Below is a small trained network, with its code and all its weights. Each question gives an input and a target symbol and asks what happens when units are switched off, that is, made to give their printed mean instead of their output.

import numpy as np


def w(rows, s, z=0):
    codes = np.array(rows[::2]) - 128.0
    scale = np.full(codes.shape[1], s)
    scale[-1] = z or s
    return codes * scale


def norm(h):
    return h / np.sqrt((h * h).mean(-1, keepdims=True) + 1e-5)


def f(y):
    return np.maximum(y, 0)


def softmax(a):
    e = np.exp(a - a.max(-1, keepdims=True))
    return e / e.sum(-1, keepdims=True)


def log_softmax(a):
    a = a - a.max(-1, keepdims=True)
    return a - np.log(np.exp(a).sum(-1, keepdims=True))


def net(x, mask):
    ids = ['αγδεμτψ'.index(c) for c in x.split()]
    T = len(ids)
    res = E[ids] + P[:T]
    r = norm(res)
    for j in range(2):
        rows = slice(2 * j, 2 * j + 2)
        q, k, v = (r @ M[0][rows].T for M in (Q, K, V))
        z = softmax(np.where(np.tri(T) > 0, q @ k.T / 2**0.5, -1e9)) @ v
        o = O[0][rows]
        res = res + np.where(mask[j], z, o[:, -1]) @ o[:, :-1]
    y = f(norm(res) @ A[0][:, :-1].T + A[0][:, -1])
    res = res + np.where(mask[2:26], y, B[0][:, -1]) @ B[0][:, :-1]
    return log_softmax(norm(res)[-1] @ U[:, :-1].T + U[:, -1])


Q, K, V, O, A, B = {}, {}, {}, {}, {}, {}
E = w([
[116,138,80,122],'α',
[59,171,165,106],'γ',
[151,88,153,148],'δ',
[36,136,183,173],'ε',
[93,140,120,175],'μ',
[214,248,88,133],'τ',
[94,167,124,115],'ψ',
],0.018)
P = w([
[73,194,58,201],'0',
[41,168,181,195],'1',
[87,82,44,81],'2',
[104,191,58,221],'3',
[84,142,215,172],'4',
[101,75,46,74],'5',
[120,190,45,238],'6',
[99,139,217,170],'7',
[96,75,52,76],'8',
[115,217,10,254],'9',
[92,141,224,171],'10',
],0.0095)
Q[0] = w([
[144,92,107,107],'h0',
[54,150,149,56],'h0',
[175,149,158,142],'h1',
[76,10,112,115],'h1',
],0.012)
K[0] = w([
[165,94,127,121],'h0',
[142,152,156,169],'h0',
[6,114,89,102],'h1',
[195,92,142,122],'h1',
],0.016)
V[0] = w([
[197,120,82,166],'h0',
[132,77,155,17],'h0',
[76,2,85,167],'h1',
[175,34,134,154],'h1',
],0.008)
O[0] = w([
[71,110,119,136,99],'h0',
[2,145,119,153,2],'h0',
[55,87,128,138,151],'h1',
[88,198,50,121,54],'h1',
],0.0083,0.0077)
A[0] = w([
[117,35,67,144,114],'n0',
[33,143,127,74,107],'n1',
[93,101,181,144,27],'n2',
[130,210,105,54,70],'n3',
[195,163,37,71,106],'n4',
[125,162,203,133,94],'n5',
[67,205,204,136,115],'n6',
[58,89,50,103,60],'n7',
[100,61,95,26,113],'n8',
[57,153,95,105,76],'n9',
[111,110,204,26,2],'n10',
[215,80,86,53,161],'n11',
[124,59,56,247,155],'n12',
[132,155,57,170,96],'n13',
[55,169,154,42,54],'n14',
[34,99,182,155,127],'n15',
[113,195,174,98,87],'n16',
[52,61,136,39,65],'n17',
[178,183,181,120,145],'n18',
[12,57,118,69,83],'n19',
[104,36,89,109,92],'n20',
[49,37,128,203,49],'n21',
[188,185,129,132,75],'n22',
[162,202,48,102,73],'n23',
],0.012,0.0043)
B[0] = w([
[164,88,147,82,173],'n0',
[67,143,95,84,143],'n1',
[122,108,143,134,154],'n2',
[208,1,105,167,144],'n3',
[98,116,154,158,187],'n4',
[141,105,114,119,183],'n5',
[184,94,140,106,185],'n6',
[56,100,93,231,154],'n7',
[104,236,164,90,161],'n8',
[58,63,56,140,138],'n9',
[139,166,56,177,147],'n10',
[126,113,119,183,196],'n11',
[112,173,78,81,254],'n12',
[122,145,171,145,178],'n13',
[102,118,55,232,139],'n14',
[141,151,117,178,185],'n15',
[91,115,129,99,149],'n16',
[168,145,137,62,149],'n17',
[92,109,135,103,200],'n18',
[127,131,191,105,155],'n19',
[165,131,169,148,157],'n20',
[119,94,84,123,187],'n21',
[106,172,143,126,172],'n22',
[75,101,120,116,170],'n23',
],0.0097,0.0092)
U = w([
[28,167,199,156,72],'α',
[139,204,96,109,172],'γ',
[1,86,67,127,111],'δ',
[149,131,171,70,253],'ε',
[160,78,22,59,93],'μ',
[142,69,78,222,123],'τ',
[182,231,194,185,25],'ψ',
],0.0097,0.0036)

Each question gives the input, a string of symbols that net reads in full, and the target symbol t.
The units are the heads (2 rows each of Q, K, V and O) and the neurons (one row each of A and B). Each row of codes is followed by its name. A weight is (code - 128) times the scale printed after its matrix; where a second scale follows, it is the last column's (O, A, B and U).
mask holds one flag per unit, heads first, then neurons. A switched-off unit (its flag False) gives its mean, the last column of its rows in O or B, instead of its output. The means were averaged over made-up inputs and are rounded, as every weight is.
A unit's drop is (log p(t) with every unit on - log p(t) with that unit switched off) / (log p(t) with every unit on - log p(t) with every unit switched off).
The circuit of an input: a set's keep is (log p(t) with only the set's units on - log p(t) with every unit switched off) / (log p(t) with every unit on - log p(t) with every unit switched off). Starting from the 12 units with the biggest drops (on a tie, the unit counted first), units are removed one at a time, each time the one whose removal leaves the highest keep (on an exact tie, the one counted first), for as long as the keep stays at least 0.8.
circuit, biggest first: the units of the circuit, biggest drop first
unit that matters most: the unit with the biggest drop
top k neurons: the k neurons with the biggest drops, biggest first
which heads matter: for each layer, one digit per head in row order, 1 if its drop is at least 0.15 and else 0, layers parted by /
drop of u: that unit's drop, to one decimal
input τ ψ γ ε γ γ μ, target γ: circuit, biggest first : n12; n7
input ψ μ α γ μ ψ τ α μ, target τ: circuit, biggest first : h1; n11
input μ ψ τ γ μ τ, target τ: circuit, biggest first : n11; n4; n12
input ε μ ψ, target ψ: circuit, biggest first : n8; n11; n12; h0
input τ δ α τ ψ, target ε: circuit, biggest first : n6
input μ τ α μ μ α τ μ ψ, target τ: circuit, biggest first : h1; n11; n4
input ε μ α ε δ μ α γ, target τ: top 4 neurons : n14; n10; n12; n6
input μ μ α α, target δ: circuit, biggest first : n23; n4
input ε ε μ α, target δ: top 4 neurons : n23; n4; n8; n15
input μ α γ τ μ ε μ μ γ, target τ: top 3 neurons : n3; n11; n12
input τ ε ψ α α μ δ, target μ: which heads matter : 10
input μ γ ψ α γ ψ μ μ α, target α: which heads matter : 00
input ψ μ μ ψ δ ψ τ τ ψ, target τ: top 2 neurons : n3; n11
input ε μ ε, target ε: which heads matter : 10
input μ ψ ε ψ ψ γ, target γ: top 2 neurons : n8; n10
input δ ψ μ ε, target τ: top 3 neurons : n6; n21; n8
input ε μ τ ψ μ, target ε: which heads matter : 11
input ψ μ ψ, target ψ: top 3 neurons : n8; n11; n12
input ψ ψ ψ ψ ψ, target ε: unit that matters most : n18
input τ γ ε, target τ: unit that matters most : h1
input δ τ μ γ γ δ, target δ: drop of h0 : 0.5
input ε ψ ε, target ε: drop of n17 : 0.4
input ψ μ δ γ, target ε: drop of h1 : 0.1
